Here is a tiny trained network, its code and every weight. The questions are about switching its units off for an input and a target symbol, where a switched-off unit gives its printed mean instead of its output.

import numpy as np


def w(rows, s, z=0):
    codes = np.array(rows[::2]) - 128.0
    scale = np.full(codes.shape[1], s)
    scale[-1] = z or s
    return codes * scale


def norm(h):
    return h / np.sqrt((h * h).mean(-1, keepdims=True) + 1e-5)


def f(y):
    return y / 2 * (1 + np.tanh(0.7978845608 * (y + 0.044715 * y**3)))


def softmax(a):
    e = np.exp(a - a.max(-1, keepdims=True))
    return e / e.sum(-1, keepdims=True)


def log_softmax(a):
    a = a - a.max(-1, keepdims=True)
    return a - np.log(np.exp(a).sum(-1, keepdims=True))


def net(x, mask):
    ids = ['ΘΞΣΦΨΩβεζηλμπτ'.index(c) for c in x.split()]
    T = len(ids)
    res = E[ids] + P[:T]
    u = 0
    for l in range(2):
        r = norm(res)
        for j in range(2):
            rows = slice(2 * j, 2 * j + 2)
            q, k, v = (r @ M[l][rows].T for M in (Q, K, V))
            z = softmax(np.where(np.tri(T) > 0, q @ k.T / 2**0.5, -1e9)) @ v
            o = O[l][rows]
            res = res + np.where(mask[u + j], z, o[:, -1]) @ o[:, :-1]
        u += 2
        y = f(norm(res) @ A[l][:, :-1].T + A[l][:, -1])
        res = res + np.where(mask[u : u + 12], y, B[l][:, -1]) @ B[l][:, :-1]
        u += 12
    return log_softmax(norm(res)[-1] @ U[:, :-1].T + U[:, -1])


Q, K, V, O, A, B = {}, {}, {}, {}, {}, {}
E = w([
[92,128,107,182,93],'Θ',
[140,127,207,137,151],'Ξ',
[43,154,130,202,89],'Σ',
[97,188,70,135,41],'Φ',
[190,252,114,123,127],'Ψ',
[145,130,143,80,164],'Ω',
[98,147,194,95,198],'β',
[137,66,68,153,104],'ε',
[59,114,106,54,89],'ζ',
[141,29,155,97,191],'η',
[76,170,168,97,144],'λ',
[52,61,87,110,165],'μ',
[95,143,201,149,135],'π',
[103,206,190,144,88],'τ',
],0.025)
P = w([
[125,104,208,1,36],'0',
[122,103,198,30,63],'1',
[127,108,187,57,83],'2',
[125,123,174,76,99],'3',
[125,128,162,93,118],'4',
[124,138,153,107,136],'5',
[119,142,147,124,144],'6',
[128,158,139,140,156],'7',
[112,159,116,147,177],'8',
[106,175,116,163,193],'9',
[111,189,111,177,207],'10',
[101,187,97,194,224],'11',
[110,199,91,205,247],'12',
[100,193,96,179,234],'13',
],0.007)
Q[0] = w([
[183,85,71,34,175],'0.h1',
[89,130,81,209,99],'0.h1',
[18,136,111,142,68],'0.h2',
[176,254,122,69,105],'0.h2',
],0.0082)
K[0] = w([
[127,58,141,22,143],'0.h1',
[56,125,1,194,176],'0.h1',
[122,110,99,145,84],'0.h2',
[53,220,113,92,19],'0.h2',
],0.0076)
V[0] = w([
[155,116,166,167,144],'0.h1',
[103,165,151,177,123],'0.h1',
[70,133,134,87,129],'0.h2',
[144,2,79,134,194],'0.h2',
],0.0056)
O[0] = w([
[100,184,87,118,158,111],'0.h1',
[94,1,218,109,92,187],'0.h1',
[130,166,121,123,108,253],'0.h2',
[128,65,136,184,144,29],'0.h2',
],0.0079,0.0021)
A[0] = w([
[98,40,124,19,148,142],'0.n1',
[123,117,157,124,84,4],'0.n2',
[38,217,191,110,118,166],'0.n3',
[159,210,147,226,15,148],'0.n4',
[103,122,157,177,143,144],'0.n5',
[129,53,84,184,72,95],'0.n6',
[84,94,43,74,153,6],'0.n7',
[102,230,160,127,167,184],'0.n8',
[154,24,112,61,149,85],'0.n9',
[159,254,149,155,81,89],'0.n10',
[154,181,214,69,155,139],'0.n11',
[91,213,56,140,100,110],'0.n12',
],0.0096,0.0044)
B[0] = w([
[95,211,100,73,95,175],'0.n1',
[130,75,134,203,196,119],'0.n2',
[99,183,149,134,83,247],'0.n3',
[120,138,151,19,115,179],'0.n4',
[130,186,142,116,139,150],'0.n5',
[133,153,87,119,85,151],'0.n6',
[114,150,110,105,157,134],'0.n7',
[146,158,103,75,70,215],'0.n8',
[190,149,133,82,152,147],'0.n9',
[73,67,133,38,141,165],'0.n10',
[118,222,77,167,96,209],'0.n11',
[146,94,183,129,2,153],'0.n12',
],0.0098,0.011)
Q[1] = w([
[229,1,116,120,166],'1.h1',
[152,1,118,106,230],'1.h1',
[58,113,158,150,115],'1.h2',
[81,146,115,85,194],'1.h2',
],0.013)
K[1] = w([
[159,164,160,60,24],'1.h1',
[122,249,151,40,21],'1.h1',
[73,135,108,155,121],'1.h2',
[105,73,50,160,150],'1.h2',
],0.012)
V[1] = w([
[81,97,143,48,241],'1.h1',
[62,103,2,126,120],'1.h1',
[119,91,64,115,184],'1.h2',
[132,186,145,89,39],'1.h2',
],0.008)
O[1] = w([
[92,81,104,126,252,166],'1.h1',
[43,132,82,159,87,191],'1.h1',
[124,132,153,91,135,85],'1.h2',
[175,57,114,143,179,254],'1.h2',
],0.013,0.009)
A[1] = w([
[114,104,196,112,45,2],'1.n1',
[121,104,62,162,166,136],'1.n2',
[198,59,77,191,67,159],'1.n3',
[88,91,174,74,225,212],'1.n4',
[65,7,150,154,93,163],'1.n5',
[103,132,211,90,19,153],'1.n6',
[185,135,147,61,53,92],'1.n7',
[131,169,175,70,162,32],'1.n8',
[248,182,159,116,141,126],'1.n9',
[105,153,65,231,109,113],'1.n10',
[67,157,110,96,163,115],'1.n11',
[237,103,9,121,99,60],'1.n12',
],0.012,0.0058)
B[1] = w([
[62,202,121,100,178,150],'1.n1',
[122,215,119,97,126,152],'1.n2',
[108,216,97,146,20,158],'1.n3',
[168,118,181,144,234,220],'1.n4',
[143,152,28,162,197,170],'1.n5',
[166,81,144,176,188,254],'1.n6',
[108,53,114,185,185,191],'1.n7',
[117,195,125,104,175,149],'1.n8',
[145,119,83,131,155,157],'1.n9',
[152,109,139,78,61,164],'1.n10',
[57,109,108,188,152,210],'1.n11',
[77,73,254,99,55,154],'1.n12',
],0.0096,0.0086)
U = w([
[202,113,68,196,133,201],'Θ',
[186,144,188,201,132,186],'Ξ',
[120,76,130,226,128,117],'Σ',
[106,30,122,98,110,126],'Φ',
[170,142,99,27,118,60],'Ψ',
[182,206,63,109,139,46],'Ω',
[138,213,142,143,134,52],'β',
[146,64,173,124,71,236],'ε',
[34,114,88,110,152,3],'ζ',
[203,83,173,73,147,194],'η',
[100,154,141,147,58,207],'λ',
[137,100,157,87,209,168],'μ',
[109,106,227,207,131,122],'π',
[95,117,250,70,113,97],'τ',
],0.016,0.0044)

Each question gives the input, a string of symbols that net reads in full, and the target symbol t.
The units are the heads (2 rows each of Q, K, V and O) and the neurons (one row each of A and B). Each row of codes is followed by its name. A weight is (code - 128) times the scale printed after its matrix; where a second scale follows, it is the last column's (O, A, B and U).
mask holds one flag per unit, layer by layer, with each layer's heads first. A switched-off unit (its flag False) gives its mean, the last column of its rows in O or B, instead of its output. The means were averaged over made-up inputs and are rounded, as every weight is.
A unit's drop is (log p(t) with every unit on - log p(t) with that unit switched off) / (log p(t) with every unit on - log p(t) with every unit switched off).
The circuit of an input: a set's keep is (log p(t) with only the set's units on - log p(t) with every unit switched off) / (log p(t) with every unit on - log p(t) with every unit switched off). Starting from the 12 units with the biggest drops (on a tie, the unit counted first), units are removed one at a time, each time the one whose removal leaves the highest keep (on an exact tie, the one counted first), for as long as the keep stays at least 0.8.
circuit, biggest first: the units of the circuit, biggest drop first
most important unit: the unit with the biggest drop
top k neurons: the k neurons with the biggest drops, biggest first
top k neurons in layer l: the k neurons of layer l with the biggest drops, biggest first
which heads matter: for each layer, one digit per head in row order, 1 if its drop is at least 0.15 and else 0, layers parted by /
input τ π π, target Ξ: circuit, biggest first => [1.h1 1.n6]
input π β Ω Σ ζ λ β β, target β: circuit, biggest first => [0.n11]
input π ζ Φ Θ μ ζ Ψ η τ Θ ζ Σ Σ π, target μ: circuit, biggest first => [1.h1 0.h2]
input Ω Ψ τ Ψ Σ π β Ω, target Ψ: top 2 neurons => [1.n12 0.n11]
input ε Σ Ω β Ω, target λ: top 2 neurons => [0.n4 0.n3]
input η Ω Θ β Ξ ε η π Θ μ Θ λ Ω, target ζ: top 3 neurons => [0.n9 0.n6 1.n11]
input ε Ξ Ω β ζ ζ, target λ: which heads matter => 10 / 10
input β π ε Ξ, target λ: top 2 neurons in layer 0 => [0.n11 0.n4]
input Ω ζ ε μ τ λ β, target ζ: circuit, biggest first => [1.h1 1.n11]
input Ω ε Ω ε Ω Φ ε Ω η Θ ε, target λ: circuit, biggest first => [1.n3 1.n12]
input β τ Σ, target π: which heads matter => 01 / 10
input ε Σ Ω Ω Φ τ β η Φ τ ε Ξ, target λ: which heads matter => 00 / 10
input Ξ μ π π Φ τ π Φ Σ π, target ζ: top 3 neurons in layer 0 => [0.n8 0.n12 0.n11]
input Θ π Ψ, target Ψ: circuit, biggest first => [0.n10]
input Ω β β ζ π Ω Ω π π Σ Ω Ω, target Ψ: top 2 neurons in layer 0 => [0.n12 0.n11]
input Φ Σ Φ Ω τ, target τ: circuit, biggest first => [0.n10 0.n4]
input Ω λ ε Θ Ψ λ Θ τ τ ζ Σ β τ Θ, target λ: circuit, biggest first => [1.h1 1.n10]
input λ τ η ε Ω τ ζ μ Ξ ε π π, target λ: circuit, biggest first => [0.n1 1.h1 0.n8]
input λ Σ η β Φ ζ Ω Θ Σ, target μ: circuit, biggest first => [1.h1 0.n11 0.n4]
input τ Ψ τ λ ε, target ε: most important unit => 1.n12
input Θ ε Ω η μ λ ζ τ, target ζ: circuit, biggest first => [1.h1 0.n10]
input Ξ ε π Σ λ η Ψ β Θ ε Σ Φ ζ τ, target λ: circuit, biggest first => [0.n1 1.h1 0.n8]
input λ τ μ μ, target μ: top 4 neurons => [0.n11 1.n4 0.n9 0.n3]
input Ω β λ η Θ τ τ Ω π τ ζ π Φ, target μ: top 2 neurons => [0.n4 0.n11]
input Ξ Ω Ψ β λ ζ λ Ψ π ζ Σ, target π: top 2 neurons in layer 0 => [0.n4 0.n3]
input β η ζ Ω Σ τ Ψ Ω τ τ, target μ: which heads matter => 00 / 10
input Ω Ω Ω ζ ζ Σ λ Ξ ζ, target Φ: top 3 neurons in layer 0 => [0.n11 0.n12 0.n1]
input ε μ Ω Ω Ω μ Ξ ε Θ Θ λ β Ω, target λ: most important unit => 0.n1
